Below are the code and all the weights of a small trained network. Each question names an input and a class and asks about switching units off, where a switched-off unit gives its printed mean instead of its output.

import numpy as np


def w(rows, s, z=0):
    codes = np.array(rows[::2]) - 128.0
    scale = np.full(codes.shape[1], s)
    scale[-1] = z or s
    return codes * scale


def f(y):
    return y / 2 * (1 + np.tanh(0.7978845608 * (y + 0.044715 * y**3)))


def log_softmax(a):
    a = a - a.max(-1, keepdims=True)
    return a - np.log(np.exp(a).sum(-1, keepdims=True))


def net(x, mask):
    res = np.array(x, float).reshape(1, 7) / 4 @ E
    y = f(res @ A[0][:, :-1].T + A[0][:, -1])
    res = res + np.where(mask, y, B[0][:, -1]) @ B[0][:, :-1]
    return log_softmax(res[-1] @ U[:, :-1].T + U[:, -1])


A, B = {}, {}
E = w([
[120,109,129,125,110,113],'x0',
[140,154,131,134,151,146],'x1',
[139,135,137,138,144,138],'x2',
[131,135,131,128,128,130],'x3',
[253,142,66,132,112,76],'x4',
[193,86,175,5,150,156],'x5',
[98,152,154,118,233,32],'x6',
],0.013)
A[0] = w([
[107,129,130,118,173,84,121],'n0',
[182,121,88,131,140,110,3],'n1',
[175,87,183,9,152,158,145],'n2',
[107,154,120,179,127,131,106],'n3',
[82,145,94,154,119,116,86],'n4',
[215,119,76,146,98,82,52],'n5',
[97,149,102,233,109,113,138],'n6',
[48,123,216,128,109,175,34],'n7',
[137,149,143,112,74,167,95],'n8',
[96,142,160,93,222,11,63],'n9',
[132,127,137,53,133,147,149],'n10',
[45,107,164,120,145,189,66],'n11',
[137,94,98,137,62,239,86],'n12',
],0.014,0.0038)
B[0] = w([
[149,166,182,141,55,192,173],'n0',
[186,151,85,117,166,102,163],'n1',
[7,50,132,162,196,144,251],'n2',
[87,112,103,143,154,138,170],'n3',
[86,107,160,105,158,115,169],'n4',
[203,127,66,91,157,84,203],'n5',
[12,51,139,194,183,118,219],'n6',
[191,145,109,101,168,73,217],'n7',
[143,168,105,174,109,156,164],'n8',
[162,178,161,116,34,204,240],'n9',
[65,56,99,168,163,149,183],'n10',
[243,167,84,10,181,51,213],'n11',
[150,213,242,139,51,185,219],'n12',
],0.011,0.019)
U = w([
[24,56,117,163,150,119,254],'0',
[137,147,178,133,8,182,75],'1',
[193,117,60,69,155,42,63],'2',
],0.014,0.0031)

Each question gives the input, the list of numbers given to net, and the class t.
The units are the neurons (one row each of A and B). Each row of codes is followed by its name. A weight is (code - 128) times the scale printed after its matrix; where a second scale follows, it is the last column's (A, B and U).
mask holds one flag per neuron, in row order. A switched-off neuron (its flag False) gives its mean, the last column of its row in B, instead of its output. The means were averaged over made-up inputs and are rounded, as every weight is.
A unit's drop is (log p(t) with every unit on - log p(t) with that unit switched off) / (log p(t) with every unit on - log p(t) with every unit switched off).
The circuit of an input: a set's keep is (log p(t) with only the set's units on - log p(t) with every unit switched off) / (log p(t) with every unit on - log p(t) with every unit switched off). Starting from the 12 units with the biggest drops (on a tie, the unit counted first), units are removed one at a time, each time the one whose removal leaves the highest keep (on an exact tie, the one counted first), for as long as the keep stays at least 0.8.
units of the circuit, in order: the units of the circuit, biggest drop first
unit that matters most: the unit with the biggest drop
k most important neurons: the k neurons with the biggest drops, biggest first
drop of u: that unit's drop, to one decimal
input [5,5,2,8,-8,-3,8], class 1: units of the circuit, in order	n9
input [-8,-8,4,4,-7,8,-5], class 0: 2 most important neurons	n2, n10
input [1,7,5,-1,-3,-4,5], class 1: 3 most important neurons	n9, n2, n0
input [1,-1,-3,6,4,-2,4], class 1: 3 most important neurons	n11, n9, n7
input [6,7,1,-1,2,4,4], class 0: 3 most important neurons	n2, n12, n10
input [3,-2,5,3,2,-1,-1], class 2: units of the circuit, in order	n2, n9
input [-3,1,-6,1,2,-2,3], class 1: 2 most important neurons	n2, n11
input [-4,1,-1,0,-2,3,4], class 1: 2 most important neurons	n9, n6
input [6,-5,0,0,5,1,5], class 1: 3 most important neurons	n9, n11, n7
input [-2,5,2,6,3,7,-7], class 0: 4 most important neurons	n2, n9, n10, n0
input [6,0,-8,1,-6,-5,-2], class 2: 4 most important neurons	n11, n2, n7, n10
input [3,6,1,-2,-6,0,7], class 1: 2 most important neurons	n9, n0
input [7,-8,-4,8,-2,4,-4], class 0: 4 most important neurons	n9, n2, n10, n0
input [-6,1,-2,-6,-8,7,-1], class 2: 2 most important neurons	n11, n7
input [-2,-8,-4,3,-7,8,-6], class 0: unit that matters most	n2
input [6,-1,-3,-5,1,-6,7], class 1: drop of n9	1.5
input [-1,1,-6,5,1,-1,4], class 1: drop of n4	0.0
input [-5,3,2,6,-5,-4,3], class 2: drop of n2	0.8
